Below are the code and all the weights of a small trained network. Each question names an input and a target symbol and asks about switching units off, where a switched-off unit gives its printed mean instead of its output.

import numpy as np


def w(rows, s, z=0):
    codes = np.array(rows[::2]) - 128.0
    scale = np.full(codes.shape[1], s)
    scale[-1] = z or s
    return codes * scale


def f(y):
    return y / 2 * (1 + np.tanh(0.7978845608 * (y + 0.044715 * y**3)))


def softmax(a):
    e = np.exp(a - a.max(-1, keepdims=True))
    return e / e.sum(-1, keepdims=True)


def log_softmax(a):
    a = a - a.max(-1, keepdims=True)
    return a - np.log(np.exp(a).sum(-1, keepdims=True))


def net(x, mask):
    ids = ['ΛΞΦγζη'.index(c) for c in x.split()]
    T = len(ids)
    res = E[ids] + P[:T]
    u = 0
    for l in range(3):
        q, k, v = (res @ M[l].T for M in (Q, K, V))
        z = softmax(np.where(np.tri(T) > 0, q @ k.T / 4**0.5, -1e9)) @ v
        res = res + np.where(mask[u], z, O[l][:, -1]) @ O[l][:, :-1]
        u += 1
        y = f(res @ A[l][:, :-1].T + A[l][:, -1])
        res = res + np.where(mask[u : u + 12], y, B[l][:, -1]) @ B[l][:, :-1]
        u += 12
    return log_softmax(res[-1] @ U[:, :-1].T + U[:, -1])


Q, K, V, O, A, B = {}, {}, {}, {}, {}, {}
E = w([
[202,156,135,92,95,177],'Λ',
[173,250,40,76,131,110],'Ξ',
[145,117,87,150,74,55],'Φ',
[180,94,192,203,125,211],'γ',
[191,106,195,157,119,131],'ζ',
[61,90,159,130,73,144],'η',
],0.02)
P = w([
[149,23,30,177,255,191],'0',
[200,33,158,97,203,142],'1',
[178,70,163,99,166,123],'2',
[163,99,165,99,145,113],'3',
[155,128,173,102,125,105],'4',
[143,153,172,101,121,98],'5',
[132,173,169,100,122,94],'6',
[129,189,167,95,117,96],'7',
[144,183,183,107,57,105],'8',
[117,212,159,84,106,104],'9',
],0.0071)
Q[0] = w([
[156,29,164,63,234,2],'L0H1',
[124,68,98,84,219,26],'L0H1',
[127,148,71,187,167,178],'L0H1',
[145,224,131,185,81,109],'L0H1',
],0.0076)
K[0] = w([
[160,119,142,194,157,77],'L0H1',
[99,148,84,66,108,96],'L0H1',
[255,173,63,136,215,165],'L0H1',
[124,96,80,72,135,98],'L0H1',
],0.0089)
V[0] = w([
[204,166,141,71,106,192],'L0H1',
[83,2,216,111,153,159],'L0H1',
[20,131,135,110,115,195],'L0H1',
[43,119,122,133,188,64],'L0H1',
],0.0065)
O[0] = w([
[61,86,97,143,224,35,201],'L0H1',
[128,172,79,63,234,118,125],'L0H1',
[74,148,145,127,115,47,12],'L0H1',
[105,77,17,1,143,85,4],'L0H1',
],0.0085,0.0035)
A[0] = w([
[129,97,111,150,149,48,71],'L0N1',
[116,144,133,147,220,221,3],'L0N2',
[107,49,215,153,132,107,166],'L0N3',
[116,142,172,182,143,152,87],'L0N4',
[130,49,166,164,127,113,84],'L0N5',
[155,94,113,202,89,175,150],'L0N6',
[158,134,76,156,182,123,142],'L0N7',
[157,150,101,123,109,92,163],'L0N8',
[175,180,61,46,132,172,123],'L0N9',
[149,254,84,67,192,130,90],'L0N10',
[216,115,109,178,134,30,201],'L0N11',
[95,186,172,166,130,131,162],'L0N12',
],0.0093,0.0024)
B[0] = w([
[166,84,163,143,226,107,127],'L0N1',
[118,143,133,152,84,68,185],'L0N2',
[155,145,107,78,228,238,194],'L0N3',
[164,170,104,55,130,50,177],'L0N4',
[218,52,61,154,210,169,165],'L0N5',
[154,183,35,193,189,16,218],'L0N6',
[92,118,112,215,75,143,149],'L0N7',
[90,92,253,101,24,163,169],'L0N8',
[183,63,119,232,146,167,160],'L0N9',
[199,137,44,145,95,162,165],'L0N10',
[137,126,212,168,93,127,254],'L0N11',
[109,165,176,64,145,125,169],'L0N12',
],0.0066,0.0074)
Q[1] = w([
[133,31,110,122,101,123],'L1H1',
[165,143,136,132,188,107],'L1H1',
[57,154,138,143,2,190],'L1H1',
[74,218,91,90,11,155],'L1H1',
],0.0087)
K[1] = w([
[178,1,132,129,13,196],'L1H1',
[163,156,69,64,135,156],'L1H1',
[122,118,232,123,188,29],'L1H1',
[92,147,9,67,22,251],'L1H1',
],0.0067)
V[1] = w([
[102,150,72,108,154,182],'L1H1',
[207,182,135,102,37,72],'L1H1',
[85,51,98,100,100,139],'L1H1',
[109,138,116,1,112,82],'L1H1',
],0.0068)
O[1] = w([
[175,125,98,123,165,150,86],'L1H1',
[89,69,176,142,84,96,164],'L1H1',
[98,216,125,124,61,106,36],'L1H1',
[168,110,46,61,161,10,1],'L1H1',
],0.011,0.0099)
A[1] = w([
[87,99,147,89,154,87,224],'L1N1',
[103,192,36,103,107,154,43],'L1N2',
[68,148,117,144,116,205,122],'L1N3',
[151,57,176,95,95,152,149],'L1N4',
[147,209,143,111,109,72,81],'L1N5',
[113,151,158,101,147,82,195],'L1N6',
[158,189,84,123,121,147,146],'L1N7',
[70,153,118,107,107,177,191],'L1N8',
[133,160,147,121,203,193,76],'L1N9',
[105,190,6,135,120,45,146],'L1N10',
[181,91,159,124,142,134,221],'L1N11',
[139,103,72,145,161,71,4],'L1N12',
],0.013,0.0033)
B[1] = w([
[192,102,82,86,188,121,141],'L1N1',
[114,65,170,117,165,164,138],'L1N2',
[126,79,111,131,205,86,192],'L1N3',
[22,169,79,130,190,172,237],'L1N4',
[55,147,88,122,163,198,139],'L1N5',
[209,77,34,61,100,152,134],'L1N6',
[116,175,162,119,84,73,140],'L1N7',
[155,87,174,66,176,138,146],'L1N8',
[111,188,162,94,99,67,249],'L1N9',
[93,73,105,107,133,255,140],'L1N10',
[131,128,134,141,100,198,239],'L1N11',
[84,196,232,121,74,58,126],'L1N12',
],0.0074,0.016)
Q[2] = w([
[138,10,184,181,181,140],'L2H1',
[163,117,118,121,161,103],'L2H1',
[108,145,177,136,167,150],'L2H1',
[157,194,109,124,122,113],'L2H1',
],0.012)
K[2] = w([
[120,2,97,99,199,41],'L2H1',
[223,70,166,172,180,103],'L2H1',
[169,117,102,3,195,72],'L2H1',
[164,225,64,154,93,148],'L2H1',
],0.0073)
V[2] = w([
[102,61,130,39,146,89],'L2H1',
[156,139,85,133,229,187],'L2H1',
[235,156,72,119,254,128],'L2H1',
[4,78,158,82,170,183],'L2H1',
],0.0062)
O[2] = w([
[136,137,66,66,134,118,103],'L2H1',
[74,75,153,146,2,120,190],'L2H1',
[172,74,109,124,55,179,114],'L2H1',
[222,83,167,115,58,103,252],'L2H1',
],0.0068,0.016)
A[2] = w([
[121,54,103,108,190,230,110],'L2N1',
[105,169,129,156,96,123,141],'L2N2',
[173,87,30,66,151,182,161],'L2N3',
[229,59,57,206,121,154,101],'L2N4',
[110,93,68,43,101,119,103],'L2N5',
[171,147,72,244,178,153,115],'L2N6',
[147,215,180,147,107,57,78],'L2N7',
[46,91,127,195,163,115,1],'L2N8',
[159,183,133,114,242,160,145],'L2N9',
[159,161,173,197,120,150,124],'L2N10',
[127,142,59,43,65,15,63],'L2N11',
[160,78,151,169,80,131,193],'L2N12',
],0.011,0.0034)
B[2] = w([
[165,82,6,168,150,53,169],'L2N1',
[90,125,39,87,143,126,163],'L2N2',
[67,176,124,71,118,97,151],'L2N3',
[116,54,83,224,146,108,159],'L2N4',
[158,126,168,107,140,178,154],'L2N5',
[138,110,113,107,124,166,188],'L2N6',
[109,90,44,91,142,70,155],'L2N7',
[179,156,142,93,122,142,182],'L2N8',
[113,102,97,213,136,192,140],'L2N9',
[129,165,112,104,118,93,255],'L2N10',
[150,162,173,166,98,168,144],'L2N11',
[116,118,170,102,109,132,229],'L2N12',
],0.011,0.025)
U = w([
[198,57,174,175,120,244,135],'Λ',
[61,112,136,139,107,69,146],'Ξ',
[2,91,211,122,104,112,202],'Φ',
[184,109,178,145,98,57,3],'γ',
[135,143,224,82,105,230,144],'ζ',
[84,22,188,97,174,144,163],'η',
],0.0079,0.0042)

Each question gives the input, a string of symbols that net reads in full, and the target symbol t.
The units are the heads (4 rows each of Q, K, V and O) and the neurons (one row each of A and B). Each row of codes is followed by its name. A weight is (code - 128) times the scale printed after its matrix; where a second scale follows, it is the last column's (O, A, B and U).
mask holds one flag per unit, layer by layer, with each layer's heads first. A switched-off unit (its flag False) gives its mean, the last column of its rows in O or B, instead of its output. The means were averaged over made-up inputs and are rounded, as every weight is.
A unit's drop is (log p(t) with every unit on - log p(t) with that unit switched off) / (log p(t) with every unit on - log p(t) with every unit switched off).
The circuit of an input: a set's keep is (log p(t) with only the set's units on - log p(t) with every unit switched off) / (log p(t) with every unit on - log p(t) with every unit switched off). Starting from the 12 units with the biggest drops (on a tie, the unit counted first), units are removed one at a time, each time the one whose removal leaves the highest keep (on an exact tie, the one counted first), for as long as the keep stays at least 0.8.
units of the circuit, in order: the units of the circuit, biggest drop first
unit that matters most: the unit with the biggest drop
top k neurons: the k neurons with the biggest drops, biggest first
top k neurons in layer l: the k neurons of layer l with the biggest drops, biggest first
input Ξ Ξ Φ Φ Ξ Φ η η η, target η: top 2 neurons	(L1N6; L0N9)
input Λ γ γ, target ζ: units of the circuit, in order	(L1N9; L1H1)
input η Φ η Λ Λ Λ Ξ, target Λ: top 3 neurons in layer 0	(L0N10; L0N11; L0N9)
input Λ Φ Ξ Λ Ξ Φ γ Λ, target Φ: units of the circuit, in order	(L0H1; L0N5; L2N5; L2N6)
input η η Φ η η, target Ξ: top 4 neurons	(L2N3; L2N1; L1N10; L1N6)
input γ Λ Φ, target Λ: units of the circuit, in order	(L1N9; L0H1)
input Ξ Ξ γ γ, target ζ: top 3 neurons	(L1N9; L2N1; L2N10)
input γ γ γ Λ γ γ γ, target Ξ: units of the circuit, in order	(L1N9; L2N7; L0H1; L0N4)
input Φ Φ Φ Ξ η Φ Ξ ζ Ξ Ξ, target Ξ: units of the circuit, in order	(L0H1; L1H1; L2H1; L2N7)
input Φ η Ξ Λ Λ Φ ζ Λ, target Λ: top 4 neurons in layer 1	(L1N9; L1N8; L1N3; L1N11)
input Λ γ Ξ Λ Φ Ξ Φ, target ζ: unit that matters most	L0H1
input Φ Φ ζ ζ Ξ ζ, target Φ: units of the circuit, in order	(L1N9; L2N8; L0N3; L2N6)
input Ξ Ξ Λ Φ ζ ζ ζ, target Φ: units of the circuit, in order	(L1N9; L0N3; L2N8; L2N6)
input Φ Ξ Λ ζ Φ Φ ζ Φ η Λ, target Λ: top 3 neurons	(L0N9; L1N9; L2N4)
input Ξ γ η Ξ Φ η Ξ Φ, target ζ: top 2 neurons in layer 1	(L1N9; L1N4)
input Λ ζ Φ η γ η γ Ξ, target Λ: top 4 neurons	(L0N10; L1N9; L1N10; L0N9)
input Ξ η Ξ Ξ, target Ξ: top 2 neurons	(L2N7; L0N4)
input Φ Ξ Φ Ξ Ξ, target Φ: top 2 neurons in layer 0	(L0N3; L0N4)
input Φ ζ Λ Ξ γ η η, target ζ: top 2 neurons in layer 1	(L1N8; L1N11)
input Λ Ξ γ Φ Ξ Φ Ξ, target Φ: top 4 neurons in layer 0	(L0N5; L0N3; L0N8; L0N4)
input η Φ Ξ Φ Ξ Φ, target Φ: unit that matters most	L0N4
input η ζ Ξ Φ Λ η, target ζ: top 3 neurons in layer 2	(L2N5; L2N3; L2N11)
input η Φ γ Λ ζ η Φ γ γ η, target η: top 2 neurons	(L1N9; L1N6)
input Φ η Ξ γ Φ Φ, target Φ: top 2 neurons in layer 1	(L1N9; L1N4)
input η η η γ ζ Φ Ξ γ η, target Ξ: top 3 neurons	(L2N1; L2N3; L1N6)
input Φ Φ γ Φ η γ, target γ: top neuron in layer 0	(L0N6)
